In the rows, 128 means zero.
125, 137, 80, 109, 99, 165, 122, 173, 168, 130, 153, 150, 104, 129, 163, 166, 57, 51, 163, 68, 163, 77, 131, 153, 196, 82, 95, 135, 135, 149, 67, 113, 161, 165, 167, 42
P
133, 160, 188, 111, 148, 100, 123, 122, 147, 184, 102, 143, 136, 163, 131, 111, 157, 122, 104, 111, 135, 128, 113, 83, 123, 135, 157, 114, 161, 149, 138, 160, 124, 172, 107, 138
V
132, 125, 192, 40, 140, 164, 198, 118, 138, 161, 122, 99, 129, 197, 107, 132, 150, 140, 112, 88, 118, 166, 89, 83, 83, 102, 195, 62, 78, 89, 123, 113, 139, 187, 139, 71
L
114, 97, 166, 100, 161, 150, 188, 129, 137, 130, 103, 141, 122, 127, 89, 67, 126, 190, 118, 151, 152, 170, 77, 121, 82, 156, 156, 74, 95, 80, 112, 110, 107, 141, 114, 168
S
125, 140, 117, 126, 94, 105, 130, 139, 158, 139, 136, 131, 139, 154, 130, 203, 116, 105, 164, 117, 104, 124, 126, 121, 162, 117, 126, 140, 153, 162, 133, 124, 146, 117, 134, 111
D
126, 130, 105, 145, 86, 56, 107, 127, 128, 108, 131, 168, 157, 135, 133, 170, 144, 160, 120, 155, 105, 142, 119, 128, 108, 134, 118, 164, 148, 166, 136, 128, 137, 97, 110, 182
C
130, 155, 228, 73, 186, 95, 196, 118, 131, 185, 84, 123, 144, 181, 91, 94, 176, 179, 87, 122, 124, 193, 83, 86, 58, 139, 193, 62, 86, 84, 141, 142, 117, 180, 116, 152
M
140, 164, 145, 148, 142, 69, 126, 118, 147, 151, 91, 156, 132, 154, 117, 136, 133, 141, 110, 125, 145, 124, 140, 90, 132, 144, 141, 121, 149, 145, 147, 153, 127, 139, 116, 146
Z
107, 144, 58, 130, 98, 47, 144, 136, 151, 127, 136, 195, 126, 112, 118, 89, 82, 149, 157, 131, 166, 132, 67, 201, 137, 142, 79, 161, 147, 141, 114, 95, 148, 122, 106, 145
D
136, 159, 127, 152, 120, 126, 61, 149, 170, 158, 101, 144, 130, 138, 151, 172, 118, 69, 126, 111, 143, 64, 174, 89, 171, 129, 132, 160, 198, 203, 142, 173, 130, 160, 122, 107
Z
125, 116, 117, 137, 117, 137, 109, 153, 159, 106, 97, 158, 140, 116, 109, 85, 92, 136, 132, 134, 140, 100, 116, 128, 117, 170, 120, 143, 179, 160, 110, 138, 121, 130, 104, 150
S
142, 157, 55, 207, 92, 97, 33, 137, 151, 109, 103, 162, 144, 116, 147, 163, 96, 67, 145, 130, 130, 53, 214, 108, 196, 129, 85, 193, 242, 210, 144, 180, 142, 107, 111, 131
D
121, 88, 159, 91, 153, 182, 175, 147, 130, 134, 107, 122, 135, 142, 94, 55, 126, 170, 122, 124, 137, 156, 95, 121, 68, 136, 155, 104, 122, 116, 110, 128, 108, 155, 115, 144
L
126, 146, 27, 155, 74, 54, 79, 142, 147, 117, 143, 180, 127, 108, 148, 136, 89, 111, 159, 115, 154, 79, 138, 167, 169, 126, 53, 189, 174, 180, 113, 121, 147, 101, 124, 135
P
139, 99, 109, 211, 127, 134, 95, 146, 126, 124, 124, 81, 153, 116, 132, 187, 115, 78, 155, 153, 102, 83, 159, 163, 182, 131, 121, 198, 195, 157, 141, 139, 172, 102, 139, 109
H
132, 118, 127, 174, 140, 137, 105, 143, 124, 126, 128, 91, 161, 152, 138, 180, 130, 121, 117, 156, 104, 126, 120, 144, 122, 138, 133, 191, 173, 127, 137, 125, 162, 113, 116, 108
V
122, 81, 87, 127, 130, 156, 129, 165, 132, 125, 130, 145, 139, 106, 117, 111, 106, 164, 144, 142, 127, 119, 128, 130, 114, 147, 112, 143, 144, 143, 105, 125, 115, 106, 111, 141
C
141, 116, 148, 107, 158, 228, 163, 176, 124, 144, 137, 45, 153, 163, 124, 168, 125, 72, 144, 92, 103, 119, 138, 130, 138, 83, 148, 141, 135, 120, 116, 134, 164, 151, 153, 14
C
127, 107, 69, 178, 113, 130, 91, 153, 136, 93, 122, 141, 151, 95, 116, 109, 98, 145, 128, 138, 118, 99, 141, 140, 114, 160, 106, 196, 198, 166, 141, 147, 121, 91, 107, 157
L
113, 149, 90, 117, 96, 70, 139, 131, 150, 129, 133, 192, 110, 109, 110, 70, 121, 168, 127, 120, 182, 141, 68, 176, 119, 141, 99, 141, 119, 125, 103, 111, 143, 140, 114, 162
Z
123, 122, 84, 140, 88, 63, 121, 131, 149, 151, 131, 141, 142, 130, 128, 170, 118, 131, 164, 155, 106, 119, 121, 120, 140, 131, 108, 148, 157, 164, 137, 127, 132, 98, 127, 156
D
119, 108, 139, 111, 154, 163, 155, 142, 138, 134, 106, 123, 128, 129, 95, 110, 126, 177, 125, 148, 133, 154, 106, 122, 99, 144, 151, 100, 118, 107, 125, 118, 120, 135, 112, 126
S
150, 166, 154, 134, 135, 135, 90, 146, 165, 144, 102, 156, 124, 164, 153, 176, 112, 95, 111, 99, 131, 102, 159, 87, 147, 105, 138, 144, 186, 180, 138, 162, 137, 169, 129, 102
V
135, 157, 110, 125, 126, 140, 92, 138, 163, 154, 101, 147, 137, 156, 141, 182, 81, 90, 136, 110, 133, 72, 149, 100, 163, 112, 133, 132, 177, 166, 157, 138, 139, 152, 124, 80
S
134, 132, 45, 159, 86, 111, 59, 138, 156, 117, 143, 177, 104, 98, 163, 143, 83, 123, 134, 119, 159, 79, 138, 171, 172, 128, 66, 184, 179, 179, 122, 117, 159, 117, 116, 138
V
130, 154, 98, 189, 102, 42, 71, 123, 117, 124, 101, 182, 171, 125, 120, 126, 147, 159, 112, 159, 126, 115, 151, 122, 115, 155, 103, 177, 205, 182, 161, 164, 122, 93, 76, 191
C
122, 142, 77, 87, 107, 124, 166, 138, 165, 141, 144, 156, 114, 134, 130, 90, 77, 106, 150, 83, 171, 123, 97, 153, 142, 83, 97, 119, 125, 127, 90, 120, 157, 161, 146, 82
L
124, 94, 88, 165, 111, 145, 79, 142, 158, 84, 117, 144, 142, 101, 128, 160, 79, 131, 154, 156, 127, 101, 145, 133, 138, 153, 103, 157, 187, 163, 122, 129, 138, 93, 117, 146
S
135, 152, 151, 139, 139, 82, 109, 121, 142, 171, 89, 167, 137, 138, 124, 93, 159, 146, 85, 135, 133, 126, 124, 86, 107, 154, 150, 140, 173, 164, 158, 163, 112, 153, 89, 158
V
124, 105, 107, 139, 146, 129, 122, 164, 142, 101, 106, 180, 138, 94, 107, 91, 111, 163, 128, 143, 130, 134, 110, 130, 100, 159, 114, 169, 171, 171, 118, 137, 119, 108, 104, 182
V
133, 128, 67, 182, 68, 76, 66, 127, 127, 103, 138, 153, 150, 121, 136, 183, 128, 130, 147, 160, 104, 97, 157, 131, 169, 140, 95, 175, 190, 201, 150, 142, 140, 74, 96, 161
C
134, 150, 160, 144, 137, 114, 92, 127, 161, 158, 86, 151, 139, 147, 120, 150, 143, 112, 108, 141, 131, 101, 152, 87, 129, 155, 158, 136, 167, 168, 159, 173, 125, 156, 108, 147
Z
116, 120, 162, 154, 142, 174, 128, 155, 149, 132, 126, 74, 135, 149, 134, 178, 129, 80, 148, 131, 119, 115, 125, 140, 153, 128, 150, 159, 147, 135, 111, 121, 143, 144, 138, 87
Z
114, 118, 88, 73, 120, 93, 206, 137, 133, 171, 143, 150, 116, 120, 112, 39, 115, 169, 139, 107, 169, 151, 51, 145, 106, 102, 116, 96, 66, 94, 92, 98, 131, 150, 141, 133
H
121, 99, 111, 116, 159, 179, 138, 164, 141, 127, 119, 116, 116, 122, 120, 106, 118, 151, 134, 120, 135, 134, 131, 127, 127, 120, 130, 133, 126, 135, 104, 130, 116, 136, 129, 143
M
138, 163, 113, 146, 104, 156, 54, 146, 172, 147, 104, 137, 134, 155, 167, 203, 86, 51, 117, 80, 133, 48, 187, 96, 164, 99, 120, 147, 209, 194, 143, 169, 143, 166, 134, 61
U
130, 101, 141, 172, 158, 173, 128, 153, 111, 136, 118, 60, 155, 117, 117, 168, 149, 110, 117, 152, 94, 131, 132, 152, 134, 134, 145, 167, 146, 116, 146, 134, 156, 109, 132, 130
M
132, 107, 131, 152, 134, 196, 119, 166, 134, 127, 123, 61, 136, 135, 126, 183, 142, 64, 149, 128, 108, 99, 155, 137, 165, 98, 138, 162, 162, 150, 122, 140, 158, 128, 147, 93
M
122, 138, 52, 119, 83, 127, 117, 158, 157, 118, 147, 165, 115, 117, 150, 107, 83, 108, 143, 104, 158, 90, 112, 138, 143, 97, 92, 149, 154, 157, 92, 120, 139, 146, 127, 89
C
145, 126, 54, 232, 106, 117, 47, 159, 120, 95, 126, 101, 155, 104, 146, 190, 104, 79, 146, 151, 111, 66, 193, 171, 188, 134, 71, 232, 224, 178, 140, 149, 161, 72, 123, 120
M
118, 141, 59, 123, 81, 86, 115, 151, 153, 115, 152, 173, 127, 112, 139, 117, 89, 117, 155, 105, 160, 108, 96, 148, 152, 126, 70, 152, 160, 146, 89, 115, 156, 118, 128, 124
P
114, 132, 94, 93, 114, 136, 139, 154, 159, 164, 145, 168, 91, 117, 156, 113, 109, 127, 123, 100, 165, 122, 92, 153, 141, 101, 113, 135, 106, 138, 91, 98, 131, 167, 136, 108
V
128, 118, 160, 56, 138, 161, 179, 138, 145, 176, 127, 113, 116, 170, 121, 182, 132, 136, 142, 93, 116, 152, 105, 86, 132, 100, 173, 72, 95, 118, 130, 103, 137, 164, 145, 79
D
127, 157, 132, 125, 121, 104, 82, 124, 159, 153, 99, 144, 145, 153, 142, 178, 127, 110, 106, 109, 123, 96, 150, 93, 111, 130, 132, 134, 180, 165, 156, 154, 136, 149, 116, 114
U
119, 104, 165, 153, 140, 186, 136, 136, 131, 134, 134, 47, 143, 149, 135, 189, 143, 82, 146, 124, 112, 134, 125, 124, 144, 107, 153, 130, 147, 113, 121, 119, 163, 136, 141, 72
P
130, 108, 86, 114, 130, 217, 119, 174, 169, 129, 120, 131, 118, 137, 129, 154, 65, 93, 155, 99, 148, 85, 146, 121, 156, 102, 131, 139, 144, 157, 97, 131, 144, 159, 142, 35
Z
136, 181, 76, 159, 101, 124, 48, 156, 182, 149, 121, 145, 108, 148, 178, 223, 74, 43, 162, 89, 127, 36, 187, 113, 230, 80, 100, 172, 218, 212, 143, 148, 145, 152, 138, 81
M
133, 89, 64, 152, 125, 199, 104, 188, 165, 134, 129, 112, 115, 121, 136, 179, 72, 116, 163, 117, 136, 78, 163, 136, 175, 107, 101, 161, 176, 157, 104, 135, 143, 116, 144, 99
M
129, 103, 126, 154, 127, 194, 123, 164, 116, 109, 124, 70, 151, 144, 131, 175, 128, 73, 127, 129, 106, 105, 138, 143, 131, 101, 130, 171, 167, 143, 123, 135, 150, 124, 145, 84
U
98, 101, 198, 128, 152, 141, 184, 113, 123, 159, 124, 79, 140, 142, 104, 125, 173, 143, 142, 167, 106, 189, 73, 138, 89, 130, 164, 94, 98, 72, 116, 106, 134, 142, 128, 149
P
116, 113, 157, 54, 128, 107, 206, 115, 125, 189, 124, 113, 135, 163, 90, 140, 171, 187, 142, 123, 99, 188, 66, 70, 83, 116, 172, 51, 69, 93, 129, 99, 130, 133, 130, 125
P
133, 119, 139, 102, 113, 72, 195, 120, 126, 127, 111, 141, 147, 172, 79, 99, 174, 185, 122, 149, 121, 174, 75, 102, 74, 133, 158, 122, 103, 121, 149, 123, 133, 122, 112, 167
H
121, 108, 130, 190, 122, 146, 108, 142, 119, 97, 113, 98, 161, 126, 111, 163, 146, 96, 150, 164, 105, 125, 142, 148, 133, 135, 118, 174, 181, 143, 123, 135, 158, 99, 120, 140
P
114, 146, 67, 108, 97, 49, 154, 109, 127, 119, 134, 177, 135, 125, 108, 23, 118, 182, 119, 123, 163, 149, 70, 159, 92, 144, 93, 133, 117, 122, 115, 111, 128, 119, 95, 180
L
117, 80, 34, 221, 87, 104, 72, 150, 133, 84, 125, 151, 150, 46, 105, 122, 97, 158, 157, 194, 114, 93, 137, 174, 148, 183, 79, 207, 203, 184, 141, 136, 119, 40, 98, 194
S
122, 129, 127, 155, 127, 210, 106, 184, 143, 128, 138, 54, 133, 143, 158, 219, 118, 31, 134, 103, 107, 79, 166, 135, 175, 90, 130, 165, 160, 152, 96, 141, 152, 141, 166, 52
U
130, 163, 129, 142, 122, 90, 103, 133, 153, 170, 95, 174, 136, 134, 141, 143, 128, 120, 106, 121, 119, 114, 130, 81, 131, 119, 142, 140, 177, 180, 141, 153, 125, 151, 112, 133
V
129, 96, 87, 180, 114, 136, 80, 146, 136, 83, 117, 172, 131, 95, 117, 149, 86, 139, 149, 132, 139, 98, 149, 160, 152, 151, 101, 165, 184, 171, 126, 132, 142, 97, 115, 159
P
133, 152, 164, 105, 146, 65, 141, 111, 138, 171, 79, 155, 147, 152, 89, 65, 170, 166, 97, 148, 133, 145, 104, 104, 74, 160, 153, 103, 134, 127, 154, 161, 122, 157, 92, 187
M
116, 125, 127, 141, 138, 183, 169, 162, 130, 150, 131, 53, 137, 154, 114, 174, 126, 80, 164, 119, 106, 123, 115, 132, 159, 86, 148, 124, 122, 119, 104, 113, 159, 134, 150, 57
P
128, 142, 26, 150, 77, 57, 96, 122, 144, 94, 124, 181, 134, 93, 115, 51, 106, 151, 125, 142, 163, 96, 110, 164, 118, 160, 63, 185, 170, 142, 130, 126, 141, 98, 100, 164
S
130, 132, 125, 167, 111, 90, 71, 117, 132, 126, 97, 169, 159, 133, 131, 149, 125, 118, 114, 150, 126, 98, 150, 111, 113, 138, 132, 164, 210, 175, 165, 160, 127, 128, 102, 167
L
125, 111, 77, 134, 96, 69, 135, 129, 146, 138, 126, 145, 147, 130, 96, 153, 133, 168, 157, 160, 112, 141, 117, 111, 129, 151, 117, 134, 153, 146, 133, 131, 148, 84, 110, 159
D
130, 92, 91, 126, 139, 142, 131, 163, 138, 127, 123, 150, 135, 122, 99, 103, 135, 198, 118, 151, 126, 140, 119, 102, 88, 165, 127, 155, 148, 122, 111, 138, 117, 103, 105, 150
V
113, 112, 154, 108, 158, 132, 189, 120, 123, 110, 110, 118, 152, 156, 72, 33, 141, 214, 114, 141, 120, 198, 64, 131, 50, 154, 158, 114, 115, 89, 118, 126, 121, 132, 95, 182
L
131, 142, 106, 177, 119, 69, 74, 118, 131, 128, 89, 171, 157, 112, 117, 110, 143, 131, 127, 157, 135, 98, 158, 118, 114, 140, 112, 169, 191, 182, 170, 169, 127, 116, 99, 196
H
110, 142, 65, 115, 92, 87, 138, 150, 150, 126, 140, 165, 119, 118, 133, 88, 99, 127, 120, 104, 165, 108, 76, 176, 116, 115, 94, 156, 130, 149, 107, 115, 130, 140, 129, 127
U
123, 148, 82, 120, 87, 81, 142, 141, 158, 107, 139, 159, 122, 126, 120, 87, 88, 144, 141, 112, 172, 123, 69, 174, 131, 127, 93, 144, 140, 139, 109, 109, 145, 129, 122, 122
S
137, 110, 130, 175, 131, 184, 103, 153, 121, 128, 133, 64, 151, 147, 147, 205, 114, 62, 142, 125, 104, 91, 170, 151, 166, 111, 126, 184, 188, 132, 128, 128, 159, 124, 146, 62
L
127, 107, 87, 121, 127, 200, 101, 188, 178, 141, 131, 125, 112, 135, 161, 182, 54, 70, 161, 95, 145, 66, 137, 136, 176, 75, 121, 158, 172, 183, 106, 133, 140, 166, 156, 70
M
124, 113, 131, 148, 137, 146, 142, 148, 127, 132, 124, 57, 157, 147, 117, 141, 132, 99, 147, 143, 115, 123, 110, 125, 126, 109, 146, 152, 164, 118, 118, 128, 145, 128, 138, 66
S
120, 109, 126, 122, 107, 35, 138, 96, 111, 148, 119, 148, 153, 132, 93, 123, 179, 198, 139, 169, 100, 176, 96, 110, 94, 157, 127, 117, 128, 126, 139, 123, 133, 89, 104, 207
P
128, 124, 135, 153, 130, 165, 122, 155, 132, 144, 128, 51, 140, 149, 135, 166, 139, 81, 145, 113, 102, 111, 137, 135, 156, 96, 142, 160, 161, 137, 116, 130, 150, 138, 143, 72
M
